Each row has a name. After each piece below comes the name of the row it's from, unless a question asks for something else. Each question is about the rows just above it.

[134 143 120 128 122 127 136 119 136] : <86>
[185 207 108  84  75 134 179 107 126] : <179>
[ 93  98 123 170 134 118 103 122 153] : <72>
[ 75  61 140 175 178 120  83 140 138] : <28>
[187 135 105  85  73 134 181 104 130] : <69>
[154 148 133  96 103 136 146 134 108] : <173>
[104 135  85 181 104 130 187  73 134] : <11>
[137 148 118 128 120 126 139 117 138] : <145>
[ 91  85 133 163 164 120  98 132 140] : <139>
[124 134 120 140 178  83 175 140 144] : <191>
Which row holds [164 120  98 132 140]?  <139>
Shared by <191> and <72>:  [134]
asked: [140 175 178 120  83 140]  <28>
Which row holds these entries in another order? [146 134 108 154 148 133  96 103 136]  <173>
[134 120 140 178  83 175 140] is in which row?  <191>
[ 73  85 104 105 130 134 135 181 187] is which row reordered?  <69>

[141 220 111 128 139  97 137] -> <93>
[113  85 173 125 135 186 144] -> <83>
[111  82 100 108 143  71 105] -> <156>
[128 156 148 114 138 107 133] -> <5>
[126 114 158 135 136 180 120] -> <47>
[128 156 114 109 138 107 133] -> <10>
asked: [128 156 148 114 138 107 133]  <5>
The one value in <47> and <5>:  [114]
[158 126 114 180 136 135 120] is which row reordered?  <47>

[125 129 134 129 136 129 128 125 129 126 166 132 131 134 130 127  44 128
 129 126 131 130 133 137 126 132 129 140 129 128 125 129 145 130 127 126
 129 127] = <51>
[128 134 134 130 132 146 126 127 130 129 126 132 129 132 128 137 129 133
 129 125 127 127 130 140 145 129 131 126 129 127 125  44 125 125 129 129
 130 166] = <75>
[129 126 133 136 134 129 128 134 126 127 130 137 129 129 128 130 130 127
 145 131 146 132 140 127 129 129 125  44 132 129 125 130 125 132 126 129
 128 166] = <36>
Which row holds these entries in another order? [166 128 129 126 132 125 130 125 129 132  44 125 129 129 127 140 132 146
 131 145 127 130 130 128 129 129 137 130 127 126 134 128 129 134 136 133
 126 129]  <36>
asked: [125 129 134 129 136 129 128 125 129 126 166 132 131 134 130 127  44 128
 129 126 131 130 133 137 126 132 129 140 129 128 125 129 145 130 127 126
 129 127]  <51>
[127 131 126 129 130 130 129 140 126 128 145 129 130 125 128 125 127 134
 129 129 134 146 126 129 136 132 132 133 128 132 129 127 137  44 125 130
 129 166] is which row reordered?  <36>
Where do [136 129 128 125] appear?  <51>
The row with [129 126 133 136 134 129 128 134 126 127 130 137 129 129 128 130 130 127
 145 131 146 132 140 127 129 129 125  44 132 129 125 130 125 132 126 129
 128 166] is  <36>
[145 129 131 126 129 127 125] is in which row?  <75>

[115  45 116 185]  <2>
[145 129 116 222]  <78>
[134  75 106 213]  <97>
[131  64 109 205]  <164>
[ 75 106 214 196]  <66>
[140 102  99 221]  <22>
[137  88 102 218]  <148>
[143 115  96 223]  <68>
asked: [ 75 106 213]  <97>
Which row holds these entries in another order? [106 196  75 214]  <66>
The one value in <68> and <2>:  [115]

[129 108 176  35 152 122  72 103 183 162  96 152 172  65 143  58 122 110
 122 125  97  30 148 218 158 167 130 168 230 227 164 162 150 131 188  84
  95 151  99 164 146 140 158  96 204  82] = <37>
[ 97 167 131 158  65 108 152 103 164  72 152 148 125 143  82 150  96  58
 110 176 121 146 183 230 168 140 218 204  35  84 129 188 158 130  96 162
 164 162  99  30 227 122 151 122 172  95] = <18>
[114 131 129 140 157 135 157 153 151 109 157 106 129  71 152 114 143 187
 130 166 154 171 116 103 135  95 109 102 192 134  74  83 103 137  81  89
  91 124 139 174  73 116 101 110  85 117] = <161>
[125 149 122 162 119 109 143 141 135 107 159  99 136  76 112 130 121 139
 123 190 153 142 134 118 156 108 147 148 157 140  90 107 128 130  91 110
  82 138 146 136 107 119 109 104  95 141] = <82>
[125 149 122 162 119 109 143 141 135 107 159  99 136  76 112 133 121 139
 123 190 153 142 134 118 156 108 147 148 157 140  90 107 128 130  91 110
  82 138 146 136 107 119 109 104  95 141] = <127>
[ 97 167 131 158  65  80 152 103 164  72 152 148 125 143  82 150  96  58
 110 176 121 146 183 230 168 140 218 204  35  84 129 188 158 130  96 162
 164 162  99  30 234 122 151 122 172  95] = <57>
[118 130 133 103 128 152 168 133 144  96 108 138 112 137 131 110 168 128
 120 109 128 156 119 139  70 136 128 127 102 105 155 141 107 140 125 167
 193 163 108 129 157 124 136 169 136  72] = <186>
[156  56 107 104 176 134 122 184 140 188 131  71 156  99 183 101 167 190
 126 112 134 130  99  46  66 121  43  56 227 136  94  86 102 173 136  40
  84 116 166 205  39 155 110  64  95  92] = <29>
[117 101 104 141 129 119 132 169 146 142 118 100 124  81 147 115 167 165
 139 152 153 128 118  91  98 134 119 122 150 139 105  89 137 112 144  97
 100 131 152 131  92 117 124 127  77 152] = <24>
[ 95 172 122 151 122 227  30  99 162 164 162  96 130 158 188 129  84  35
 204 218 140 168 230 183 146 121 176 110  58  96 150  82 143 125 148 152
  72 164 103 152 108  65 158 131 167  97] is which row reordered?  <18>
Put [157 153  71  89 166 109 101 135 187 124 152 134  83  95 110 157 103 130
  91 116 102 143 106 129 139 174 171  74 140 135 131  73 151 114 109 137
 192  81 154 157 117 116  85 103 114 129] back in order: which row is it?  <161>
Which row holds these entries in another order? [164 162  99  30 227 122 151 122 172  95  97 167 131 158  65 108 152 103
 164  72 152 148 125 143  82 150  96  58 110 176 121 146 183 230 168 140
 218 204  35  84 129 188 158 130  96 162]  <18>

[128 196 163 159 192  34 129] = <61>
[192 163 159  34 128 191 167] = <108>
[128 196 192 128 133 115 150] = <20>
asked: [128 196 192 128 133 115 150]  <20>
Where do [128 196 163 159 192  34] appear?  <61>

[170  85  98 182 127 151 128 138 179 128 130 128 128  92 123 188 128 127
  89 106 118 173 140 135 131 143 116 154 125  87 147 119 152 128 124  84
  67] : <171>
[108 128 153 128 119 135 215 127 111 121 121 197 107  82 129 183 128 168
  79 160 139 114  91  65 119 162 176 178  86 155 198 128 173  88 165  99
 157] : <133>
[108 150 190 144  99 124 116 115 103 204 128 152 128 117 146 164 163 156
 137  91 120 121 141 158 107 152 128 128 198  52 128 142 136 134 152 135
 121] : <40>
[117 168 125 102 232 128 177 151 215 147 163 104 101 138 151 118 132  52
 167 120 134 176 121 146 124 130 128 106 106 149 153 122  95 123 192 128
  87] : <6>
[102 151 128  72 178  88  85 128 181  64 133 109 190 128  98 125  89  82
 157 142  96 149 128 127 137  91 160  60 126 128 158  77  52  62 166 128
 149] : <167>
[ 82 114 198 168  99  91 165 128 153 157 172 129 121 162 128 160 135 155
  88  65  86 108 119 197 176  79 128 183 178 127 215 119 139 121 107 111
 128] : <146>
[108 126 128  48 100  82 128 127 126 134 142 132 182 151 115 127 154 175
 138  45 132 148 135 156  81  35 140 105 172 134 128  61 107 151 189 160
 189] : <39>
[128 112 115 128 105 128 126 125  71 145 132 128 179 145 100 121 171 121
  90 102 121 174 157 108 114 120 104  79 118 137 121 115 156 144 126 188
 106] : <168>
Which row holds [104  79 118 137 121 115 156 144 126]?  <168>
[128 111 107 121 139 119 215 127 178 183 128  79 176 197 119 108  86  65
  88 155 135 160 128 162 121 129 172 157 153 128 165  91  99 168 198 114
  82] is which row reordered?  <146>

[ 91 184 211 139 205  48 204 102 148 158 151 189 122  49 120 144 118  79
 156 185 142 170 136 148 220 168 160  80  76 145] = <41>
[205  79 168 148 160 118 102 151 189 148 112  49 144 184  80 139 136 185
  91 145 120 204 211 171  48 158 220 122 142 156] = <112>
[ 91 147 158 204 184 160 148 205 156 168 170 139 220 145 136  48 211 142
 151  49  79 189 144 122 185  76  80 102 118 120] = <111>
asked: [160 118 102 151]  <112>
Which row holds these entries in another order? [ 48  49  76  79  80  91 102 118 120 122 136 139 142 144 145 147 148 151
 156 158 160 168 170 184 185 189 204 205 211 220]  <111>
[145 136  48 211 142 151] is in which row?  <111>
Which row holds these entries in another order? [145  76  80 160 168 220 148 136 170 142 185 156  79 118 144 120  49 122
 189 151 158 148 102 204  48 205 139 211 184  91]  <41>
asked: [ 91 184 211 139 205  48 204 102 148 158 151 189 122  49 120 144 118  79
 156 185 142 170 136 148 220 168 160  80  76 145]  <41>
Put [ 48  49  79  80  91 102 112 118 120 122 136 139 142 144 145 148 148 151
 156 158 160 168 171 184 185 189 204 205 211 220] back in order: which row is it?  <112>
[ 48  49  76  79  80  91 102 118 120 122 136 139 142 144 145 148 148 151
 156 158 160 168 170 184 185 189 204 205 211 220] is which row reordered?  <41>

[209  91 196  63  34  78 132 200  26] = <64>
[173 153 206 184 132  79  95 135 111] = <116>
[141 112  65 124 123 111 138  94 122] = <81>
[210  83 145 173  25  47  51 192  57] = <50>
[204 116  85 127 151 101 120  85  68] = <147>
[143 145 100 101 225 194 190  41  87] = <141>
asked: [132 200]  <64>
[ 41  87 100 101 143 145 190 194 225] is which row reordered?  <141>

